Below is a small trained network, with its code and all its weights. Each question gives an input and a class and asks what happens when units are switched off, that is, made to give their printed mean instead of their output.

import numpy as np


def w(rows, s, z=0):
    codes = np.array(rows[::2]) - 128.0
    scale = np.full(codes.shape[1], s)
    scale[-1] = z or s
    return codes * scale


def norm(h):
    return h / np.sqrt((h * h).mean(-1, keepdims=True) + 1e-5)


def f(y):
    return y / 2 * (1 + np.tanh(0.7978845608 * (y + 0.044715 * y**3)))


def log_softmax(a):
    a = a - a.max(-1, keepdims=True)
    return a - np.log(np.exp(a).sum(-1, keepdims=True))


def net(x, mask):
    res = np.array(x, float).reshape(1, 8) / 4 @ E
    u = 0
    for l in range(4):
        y = f(norm(res) @ A[l][:, :-1].T + A[l][:, -1])
        res = res + np.where(mask[u : u + 6], y, B[l][:, -1]) @ B[l][:, :-1]
        u += 6
    return log_softmax(norm(res)[-1] @ U[:, :-1].T + U[:, -1])


A, B = {}, {}
E = w([
[169,78,50,141],'x0',
[129,125,128,126],'x1',
[130,126,131,128],'x2',
[127,128,129,127],'x3',
[130,122,131,128],'x4',
[80,105,40,17],'x5',
[123,127,129,125],'x6',
[252,194,127,64],'x7',
],0.0032)
A[0] = w([
[112,148,93,169,32],'0.n0',
[166,171,159,223,40],'0.n1',
[106,152,75,111,81],'0.n2',
[253,143,151,91,27],'0.n3',
[201,36,13,179,4],'0.n4',
[158,128,110,167,5],'0.n5',
],0.0058,0.002)
B[0] = w([
[151,97,141,138,77],'0.n0',
[116,66,168,41,224],'0.n1',
[180,67,174,126,130],'0.n2',
[123,121,68,165,252],'0.n3',
[44,255,148,134,201],'0.n4',
[171,131,182,134,73],'0.n5',
],0.0063,0.0014)
A[1] = w([
[230,162,91,67,44],'1.n0',
[203,98,200,255,130],'1.n1',
[21,142,172,165,216],'1.n2',
[82,52,124,152,4],'1.n3',
[81,115,41,63,64],'1.n4',
[123,200,193,75,237],'1.n5',
],0.0051,0.0013)
B[1] = w([
[189,57,158,240,192],'1.n0',
[134,80,148,3,202],'1.n1',
[160,151,96,130,252],'1.n2',
[132,74,123,172,134],'1.n3',
[147,87,203,76,197],'1.n4',
[140,189,66,178,205],'1.n5',
],0.0053,0.0026)
A[2] = w([
[129,223,83,190,189],'2.n0',
[63,59,123,146,5],'2.n1',
[186,127,74,71,167],'2.n2',
[72,42,123,215,80],'2.n3',
[4,60,121,175,90],'2.n4',
[27,93,83,186,90],'2.n5',
],0.0046,0.0019)
B[2] = w([
[84,202,85,149,240],'2.n0',
[182,64,143,159,123],'2.n1',
[84,93,171,150,234],'2.n2',
[254,113,94,116,164],'2.n3',
[182,131,108,226,249],'2.n4',
[133,149,132,205,198],'2.n5',
],0.0046,0.0014)
A[3] = w([
[235,187,85,124,133],'3.n0',
[255,171,118,137,85],'3.n1',
[83,100,58,132,250],'3.n2',
[57,161,126,118,120],'3.n3',
[166,94,247,137,141],'3.n4',
[202,152,121,147,135],'3.n5',
],0.0061,0.0017)
B[3] = w([
[80,121,126,217,254],'3.n0',
[130,2,141,197,241],'3.n1',
[239,184,204,90,228],'3.n2',
[156,160,118,150,158],'3.n3',
[108,99,10,12,237],'3.n4',
[90,68,111,245,198],'3.n5',
],0.0037,0.0018)
U = w([
[158,42,118,231,35],'0',
[123,73,159,1,194],'1',
[76,235,119,148,249],'2',
],0.0077,0.0002)

Each question gives the input, the list of numbers given to net, and the class t.
The units are the neurons (one row each of A and B). Each row of codes is followed by its name. A weight is (code - 128) times the scale printed after its matrix; where a second scale follows, it is the last column's (A, B and U).
mask holds one flag per neuron, layer by layer. A switched-off neuron (its flag False) gives its mean, the last column of its row in B, instead of its output. The means were averaged over made-up inputs and are rounded, as every weight is.
A unit's drop is (log p(t) with every unit on - log p(t) with that unit switched off) / (log p(t) with every unit on - log p(t) with every unit switched off).
The circuit of an input: a set's keep is (log p(t) with only the set's units on - log p(t) with every unit switched off) / (log p(t) with every unit on - log p(t) with every unit switched off). Starting from the 12 units with the biggest drops (on a tie, the unit counted first), units are removed one at a time, each time the one whose removal leaves the highest keep (on an exact tie, the one counted first), for as long as the keep stays at least 0.8.
circuit, biggest first: the units of the circuit, biggest drop first
top k neurons: the k neurons with the biggest drops, biggest first
top k neurons in layer l: the k neurons of layer l with the biggest drops, biggest first
drop of u: that unit's drop, to one decimal
input [-6,6,-1,-2,-8,-8,3,-6], class 1: top 2 neurons in layer 1 : [1.n1, 1.n0]
input [-7,-5,2,-2,-2,0,5,7], class 0: circuit, biggest first : [1.n0, 3.n1]
input [5,2,3,-4,-1,4,0,1], class 2: top 2 neurons : [0.n4, 0.n1]
input [8,-2,8,5,-6,3,1,-6], class 2: circuit, biggest first : [0.n4]
input [0,-2,-3,5,-5,-5,7,4], class 1: top 2 neurons : [1.n1, 0.n4]
input [3,-4,-3,-4,-3,-4,-4,-1], class 1: top 2 neurons : [1.n1, 0.n5]
input [8,8,3,1,-3,-5,-6,-5], class 2: top 2 neurons : [0.n4, 1.n0]
input [6,-6,0,3,7,-6,1,-2], class 1: circuit, biggest first : [1.n1, 0.n1]
input [7,8,3,6,1,4,-1,-2], class 2: top 2 neurons in layer 0 : [0.n4, 0.n1]
input [8,8,-4,1,4,6,-4,5], class 2: top 3 neurons : [0.n4, 0.n1, 1.n1]
input [0,-1,8,6,-5,-3,5,-2], class 1: top 2 neurons in layer 0 : [0.n4, 0.n3]
input [-5,4,6,-8,5,-2,1,8], class 0: top 3 neurons : [0.n4, 1.n0, 3.n1]
input [-2,-5,-5,4,8,4,-1,5], class 0: top 2 neurons : [1.n0, 0.n1]
input [-1,-3,3,-2,8,-3,-2,-1], class 1: top neuron : [0.n4]
input [-5,6,-6,-5,0,6,-8,8], class 0: top 2 neurons : [1.n0, 0.n4]
input [-5,7,3,8,-2,1,5,7], class 0: top 3 neurons : [1.n0, 0.n4, 3.n1]
input [-5,5,-5,4,1,-6,-3,-2], class 1: top 2 neurons : [0.n4, 1.n1]
input [-6,-4,6,-6,1,5,7,4], class 2: top 3 neurons in layer 1 : [1.n5, 1.n1, 1.n0]
input [-4,-2,2,8,-3,1,-6,5], class 0: top 2 neurons in layer 0 : [0.n4, 0.n3]
input [2,4,7,-4,-3,-4,-5,-2], class 1: circuit, biggest first : [1.n1]
input [7,1,0,-1,-2,1,-8,4], class 2: drop of 0.n4 : 1.7
input [-2,-3,2,-3,4,-5,6,2], class 1: drop of 0.n4 : 0.4
input [-2,-4,-2,-3,-5,-4,7,8], class 0: drop of 0.n4 : 0.1
